How the elements are linked:
di: Piv->Dob, Tal->Lep, Zan->Lir, Zur->Zus, Zus->Zur, Duv->Sos, Buf->Duv, Dob->Dek, Nir->Tes, Zem->Vik, Tes->Zus, Vep->Mup, Lak->Zan, Dos->Tam, Vud->Koz, Biv->Lub, Lir->Rek, Sos->Piv, Faf->Kud, Tul->Siz, Siz->Tal, Dek->Lom, Zal->Vud, Som->Tal, Vik->Tul, Zep->Sos, Sis->Vep, Lub->Zun, Lin->Nir, Por->Lom, Kud->Som, Tob->Faf, Moz->Lom, Mup->Biv, Rek->Rut, Tam->Dos, Zun->Rut, Lom->Zep, Rut->Buf, Ger->Moz, Gir->Sis, Koz->Tob, Lep->Lin
ru: Piv->Lom, Tal->Vik, Zan->Dek, Zur->Nir, Zus->Lin, Duv->Zan, Buf->Sis, Dob->Zep, Nir->Tal, Zem->Som, Tes->Lep, Vep->Lak, Lak->Dob, Dos->Siz, Vud->Lub, Biv->Sis, Lir->Por, Sos->Moz, Faf->Vud, Tul->Dos, Siz->Zem, Dek->Sos, Zal->Biv, Som->Tob, Vik->Tam, Zep->Ger, Sis->Faf, Lub->Vep, Lin->Siz, Por->Tes, Kud->Koz, Tob->Dos, Moz->Zus, Mup->Gir, Rek->Lak, Tam->Tam, Zun->Mup, Lom->Zur, Rut->Zan, Ger->Tes, Gir->Dob, Koz->Zun, Lep->Tul

In the rows, 26 means zero.

The rows follow the links: the fewer symbols apart two elements are, the more alike their rows tend to be.

Some elements and rows for them; each showing differs a little:
Ger [ 42  35  15  20  21  27  19  25  27   9  28  17  12  26  26  34  19  29  26  32  29  23  29  36  31  33  36  27  14  30  21  26  23  24  30  35  36  21  30  31  35  12  20  23  17  32  34]
Kud [ 26  24  28  36  19  36  31  26  29  23  18  24  27  28  29  24  29  18  17  11  31  34  36  31  17  33  31  26  27  27  32  11  49  25  16  38  27  25  28  22  28  35  28  30  27  30  34]
Biv [ 18  24  27  16  27  17  19  25  13  37  35  33  28  15  32  24  23  23  37  28  24  28  16  31  25  30  24  15  25  40  16  14  23  21  21  26  11  27  25  26  14  15  28  21  18  39  20]
Mup [ 12  31  28   8  15  16  23  31  20  30  32  33  18  28  17  25  26  21  32  29  33  25  25  36  35  35  25  14  25  27  31  20  20  25  25  31  13  27  16  30  14  18  33  29  21  33  26]
Tes [ 33  32  17  24  27  25  14  17  32  28  29  22  16  35  23  28  31  37  11  38  21  19  19  27  26  30  31  30  21  22  17  27  24  30  25  39  39  16  41  32  29  12  20  23  23  31  25]
Lep [ 22  31  24  25  32  25  16  16  33  23  27  22  32  36  16  30  29  36  13  32  28  32   7  24  24  19  23  33  25  32  19  37  21  40  24  33  24  21  38  34  27  20  22  17  26  29  28]
Rut [ 28  26  28   7  30  34  38  29  26  39  28  30  20  38  20  28  21  35  33  23  25  18  36  11  24  29  40  25  23  34  32  32  21  24  32  26  27  40  25  21  34  36  35  27  29  17  24]
Zus [ 25  27  15  30  20  27  15  24  25  33  27  40  24  37  33  16  30  35  14  33  25  21  20  23  34  26  23  31  28  11  29  34  30  33  33  30  36  20  42  28  23  23  18  35  24  41  23]
Lom [ 34  25  15  40  30  29  20  30  27  12  22  25  15  10  34  23  17  26  27  26  15  18  31  38  29  29  24  30  24   7  23  27  25  15  36  16  38  18  30  35  26  23  22  31  18  24  25]
Som [ 20  31  28  37  22  33  29  23  34  13  17  19  32  33  18  29  30  19  12  12  35  42  28  30  19  27  28  33  32  29  35  23  43  33  17  31  22  22  28  24  32  35  28  25  29  22  35]
Tam [ 38  21  30  34  15   6  35  24  24  22  30  17  36  21  28  30  34  25  32  36  30  20  28  26  37   7  23  30  28  23  27  32  26  30  24  17  33  22  13  11  32  25  22  21  40  26  27]
Siz [ 20  28  28  31  29  22  25  20  35  15  22  20  38  29  15  31  32  29  18  27  33  36   9  24  29  10  19  35  29  30  28  42  22  43  23  18  17  22  29  25  30  32  24  16  32  24  31]
Lub [ 19  17  26   8  15  24  21  27  17  37  33  35  18  14  28  25  21  27  43  26  30  24  22  37  26  29  32  20  25  35  19  17  21  29  17  24  14  28  32  26  14  32  30  19  21  35  20]
Moz [ 40  31  10  26  23  30  20  29  24   9  23  28  16  23  34  22  17  28  28  30  25  17  32  40  32  32  32  29  17  19  24  30  25  25  36  22  38  22  35  30  34  20  15  28  14  36  32]

Each walk starts at a row. The symbols on each line, taken left to right, move it on to the next element.
Answer with the element's row; about right is enough.
start [ 19  33  27  33  31  26  21  21  31  18  23  21  36  33  14  31  31  31  11  19  30  38   9  22  26  18  24  32  29  31  25  38  26  40  19  28  18  20  36  33  27  30  23  16  28  24  31]
ru di ru
[ 37  21  31  33  16  11  33  23  29  19  27  18  38  22  26  29  32  24  28  36  35  23  26  24  37   7  25  30  29  21  30  33  28  34  23  17  33  20  16   8  29  26  22  22  40  24  30]
ru ru
[ 19  29  29  31  29  27  24  24  35   9  19  18  34  28  11  32  32  23  17  16  36  41  14  29  23  16  23  31  31  33  32  34  26  39  19  26  15  20  26  25  33  35  27  14  31  17  33]
start [ 31  23  26  37  10  28  33  23  28  23  18  19  36  29  29  26  35  16  17  18  36  34  38  29  20  22  27  28  29  24  33  13  47  26  16  31  33  23  23  15  29  33  27  31  31  26  32]
di ru
[ 25  12  28  30  22  27  22  23  16  34  27  30  30   7  37  19  22  23  35  19  23  29  24  33  15  26  30  24  28  37  17  10  36  22  14  24  23  25  35  23  19  33  25  20  20  36  21]
ru di
[ 24  23  26   3   7  28  27  33  22  33  28  32  12  28  16  26  21  31  40  23  35  22  31  33  32  33  40  26  27  35  32  22  23  30  23  26  20  28  29  22  22  39  33  27  21  30  28]
start [ 22  38  30  22  27  15  30  26  21  36  31  28  32  34  32  21  29  17  22  27  26  30  26  20  24  32  17  10  21  30  24  13  28  16  29  35  17  35  10  23  23  10  26  34  20  33  28]
di di ru
[ 11  38  29  21  23  17  24  31  21  23  29  25  22  33  23  26  28  15  23  27  28  30  27  29  32  34  14  10  23  16  31  20  24  17  32  30  19  32   4  28  19  11  33  35  22  29  29]
ru ru
[ 35  32  17  28  31  30  24  31  27   1  23  22  13  17  27  28  15  19  30  23  25  23  34  43  34  31  28  25  20  19  25  26  21  18  34  22  30  20  23  35  33  21  22  22  14  25  34]
start [ 38  25  21  32  38  37  31  34  24   9  20  26  23  16  32  22  13  21  36  18  22  23  36  35  30  26  25  22  19  27  25  34  20  17  43  11  24  31  23  29  38  27  21  24  12  28  29]
di di di
[ 23  21  26  39  42  34  30  34  22  16  19  26  22  15  34  23  16  19  35  19  15  22  34  29  28  29  23  26  29  19  27  32  21  14  41   9  23  29  21  31  23  30  25  31  21  13  20]
ru di di
[ 15  31  30  34  34  27  27  33  25  15  22  24  16  19  26  26  19  12  30  22  23  29  29  37  32  33  16  21  29   8  31  23  21  15  40  17  21  26  11  36  17  21  27  32  21  16  25]
start [ 16  30  22  29  31  26  15  19  28  32  25  34  34  39  24  19  34  36  11  29  26  31   6  22  27  24  20  34  29  22  24  38  23  42  28  27  25  22  39  29  22  28  21  28  25  36  24]
di
[ 19  31  18  30  26  26  12  21  28  31  26  34  31  39  26  20  34  38   9  31  26  28  11  20  25  25  21  34  29  17  24  35  26  40  27  30  30  17  44  31  22  24  21  29  30  35  24]
ru ru di
[ 27  27  30  30  29  16  25  21  33  14  25  15  40  28  18  34  33  29  23  30  31  33  11  25  27   8  20  33  26  33  25  41  17  40  19  20  20  23  24  22  32  27  22  15  34  23  29]
start [ 29  24  26  38  20  26  32  21  25  31  19  26  34  25  36  23  33  16  17  19  29  35  34  27  12  30  23  20  30  27  23   7  47  19  14  38  29  25  22  17  26  26  25  32  25  30  31]
di ru
[ 32  18  25  24   9  36  30  28  25  29  22  30  23  21  26  23  25  21  27  14  35  30  34  33  19  28  37  29  30  28  34  12  43  28  14  29  29  26  32  22  29  43  28  26  23  32  31]
ru di ru
[ 26  20  33  25  43  35  33  29  28  37  26  26  22  26  27  27  21  30  31  22  15  20  36   9  21  26  31  30  26  27  24  31  17  19  32  19  27  37  21  26  28  35  36  26  33   7  17]
start [ 25  21  34  26  36  27  27  21  27  37  31  19  14  27  24  35  27  34  28  31  14  18  32  13  18  29  30  33  30  25  19  25  21  18  25  33  38  28  29  30  24  26  32  27  37   7  19]
di ru
[  8  22  38  22  36  31  31  29  28  33  27  27  17  27  20  31  26  26  31  27  19  23  32  21  26  32  25  25  37  16  31  26  17  18  31  24  21  29  16  30  17  29  39  33  37   6  17]
di di di
[ 23  21  34  17  33  28  31  26  31  42  29  23  16  29  20  34  26  33  29  28  21  19  34  12  22  31  34  34  31  24  26  27  20  20  29  30  33  31  25  27  24  32  36  27  37   6  17]
